Here is a tiny trained network, its code and every weight. The questions are about switching its units off for an input and a class, where a switched-off unit gives its printed mean instead of its output.

import numpy as np


def w(rows, s, z=0):
    codes = np.array(rows[::2]) - 128.0
    scale = np.full(codes.shape[1], s)
    scale[-1] = z or s
    return codes * scale


def norm(h):
    return h / np.sqrt((h * h).mean(-1, keepdims=True) + 1e-5)


def f(y):
    return y / 2 * (1 + np.tanh(0.7978845608 * (y + 0.044715 * y**3)))


def log_softmax(a):
    a = a - a.max(-1, keepdims=True)
    return a - np.log(np.exp(a).sum(-1, keepdims=True))


def net(x, mask):
    res = np.array(x, float).reshape(1, 5) / 4 @ E
    u = 0
    for l in range(2):
        y = f(norm(res) @ A[l][:, :-1].T + A[l][:, -1])
        res = res + np.where(mask[u : u + 12], y, B[l][:, -1]) @ B[l][:, :-1]
        u += 12
    return log_softmax(norm(res)[-1] @ U[:, :-1].T + U[:, -1])


A, B = {}, {}
E = w([
[2,135,174],'x0',
[135,226,184],'x1',
[128,128,126],'x2',
[129,128,129],'x3',
[80,165,51],'x4',
],0.0049)
A[0] = w([
[150,153,153,148],'0.n1',
[110,140,134,155],'0.n2',
[139,234,154,107],'0.n3',
[117,175,68,109],'0.n4',
[69,146,145,79],'0.n5',
[132,122,94,81],'0.n6',
[105,189,48,102],'0.n7',
[152,245,189,175],'0.n8',
[133,141,134,81],'0.n9',
[152,103,158,152],'0.n10',
[91,211,23,251],'0.n11',
[71,100,154,85],'0.n12',
],0.011,0.0025)
B[0] = w([
[116,123,104,150],'0.n1',
[106,119,143,140],'0.n2',
[156,180,117,204],'0.n3',
[77,117,70,158],'0.n4',
[139,117,254,157],'0.n5',
[135,125,111,127],'0.n6',
[83,120,82,178],'0.n7',
[129,198,53,253],'0.n8',
[109,122,131,120],'0.n9',
[107,102,53,153],'0.n10',
[96,85,61,248],'0.n11',
[62,140,157,158],'0.n12',
],0.0079,0.005)
A[1] = w([
[129,111,150,87],'1.n1',
[212,202,106,69],'1.n2',
[33,177,89,59],'1.n3',
[192,236,220,145],'1.n4',
[196,241,168,48],'1.n5',
[166,63,95,145],'1.n6',
[138,145,44,6],'1.n7',
[68,79,179,63],'1.n8',
[94,84,111,106],'1.n9',
[102,79,251,105],'1.n10',
[46,197,128,133],'1.n11',
[6,189,92,149],'1.n12',
],0.011,0.0026)
B[1] = w([
[137,121,107,118],'1.n1',
[76,110,119,189],'1.n2',
[175,174,191,201],'1.n3',
[2,173,141,190],'1.n4',
[30,120,106,184],'1.n5',
[178,133,177,187],'1.n6',
[114,123,88,182],'1.n7',
[62,69,106,161],'1.n8',
[100,101,166,154],'1.n9',
[87,115,51,180],'1.n10',
[219,130,158,204],'1.n11',
[215,134,235,253],'1.n12',
],0.0088,0.0059)
U = w([
[252,59,157,58],'0',
[30,198,52,167],'1',
[27,41,129,99],'2',
[59,219,211,110],'3',
[171,58,27,144],'4',
[182,223,21,1],'5',
[108,60,230,243],'6',
[199,213,214,158],'7',
],0.018,0.0018)

Each question gives the input, the list of numbers given to net, and the class t.
The units are the neurons (one row each of A and B). Each row of codes is followed by its name. A weight is (code - 128) times the scale printed after its matrix; where a second scale follows, it is the last column's (A, B and U).
mask holds one flag per neuron, layer by layer. A switched-off neuron (its flag False) gives its mean, the last column of its row in B, instead of its output. The means were averaged over made-up inputs and are rounded, as every weight is.
A unit's drop is (log p(t) with every unit on - log p(t) with that unit switched off) / (log p(t) with every unit on - log p(t) with every unit switched off).
The circuit of an input: a set's keep is (log p(t) with only the set's units on - log p(t) with every unit switched off) / (log p(t) with every unit on - log p(t) with every unit switched off). Starting from the 12 units with the biggest drops (on a tie, the unit counted first), units are removed one at a time, each time the one whose removal leaves the highest keep (on an exact tie, the one counted first), for as long as the keep stays at least 0.8.
circuit, biggest first: the units of the circuit, biggest drop first
unit that matters most: the unit with the biggest drop
top k neurons: the k neurons with the biggest drops, biggest first
k most important neurons of layer l: the k neurons of layer l with the biggest drops, biggest first
input [-3,8,6,-8,5], class 5: circuit, biggest first -> (0.n11 1.n4)
input [4,0,5,0,7], class 6: 2 most important neurons of layer 0 -> (0.n8 0.n11)
input [2,1,-6,-3,6], class 7: circuit, biggest first -> (1.n12)
input [0,0,-4,8,-2], class 0: top 4 neurons -> (0.n10 1.n4 0.n3 1.n5)
input [2,0,2,5,-1], class 2: 3 most important neurons of layer 1 -> (1.n10 1.n8 1.n3)
input [5,0,0,-3,-1], class 2: circuit, biggest first -> (0.n5 0.n8 1.n10)
input [7,0,3,-7,-4], class 2: top 4 neurons -> (1.n10 0.n5 0.n8 1.n8)
input [0,0,8,2,5], class 4: circuit, biggest first -> (0.n11 1.n4)
input [6,0,-3,8,-2], class 2: circuit, biggest first -> (0.n5 1.n10 1.n8)
input [-4,-7,8,-3,-1], class 0: circuit, biggest first -> (0.n8 1.n10)
input [-8,-1,-1,-2,8], class 4: circuit, biggest first -> (0.n8 0.n11)
input [2,-7,-7,5,-8], class 2: 2 most important neurons of layer 1 -> (1.n12 1.n11)
input [2,-4,2,0,8], class 6: circuit, biggest first -> (0.n8 1.n12)
input [8,-1,-5,5,-3], class 2: top neuron -> (1.n10)
input [-2,7,-2,1,7], class 5: top 2 neurons -> (0.n8 0.n11)
input [0,-2,-8,2,-8], class 0: 3 most important neurons of layer 0 -> (0.n10 0.n5 0.n12)
input [-2,-2,8,-7,1], class 4: 4 most important neurons of layer 1 -> (1.n12 1.n11 1.n3 1.n7)
input [-1,2,-3,8,7], class 5: 2 most important neurons of layer 1 -> (1.n12 1.n3)
input [2,-2,-3,-3,2], class 6: 2 most important neurons of layer 0 -> (0.n8 0.n3)
input [-5,-1,6,-3,1], class 4: 3 most important neurons of layer 1 -> (1.n12 1.n3 1.n11)
input [-2,2,7,-6,-1], class 1: unit that matters most -> 0.n11
input [-1,-2,5,-3,8], class 4: top 2 neurons -> (0.n11 1.n4)
input [-7,-2,-6,-2,4], class 4: 2 most important neurons of layer 0 -> (0.n8 0.n3)
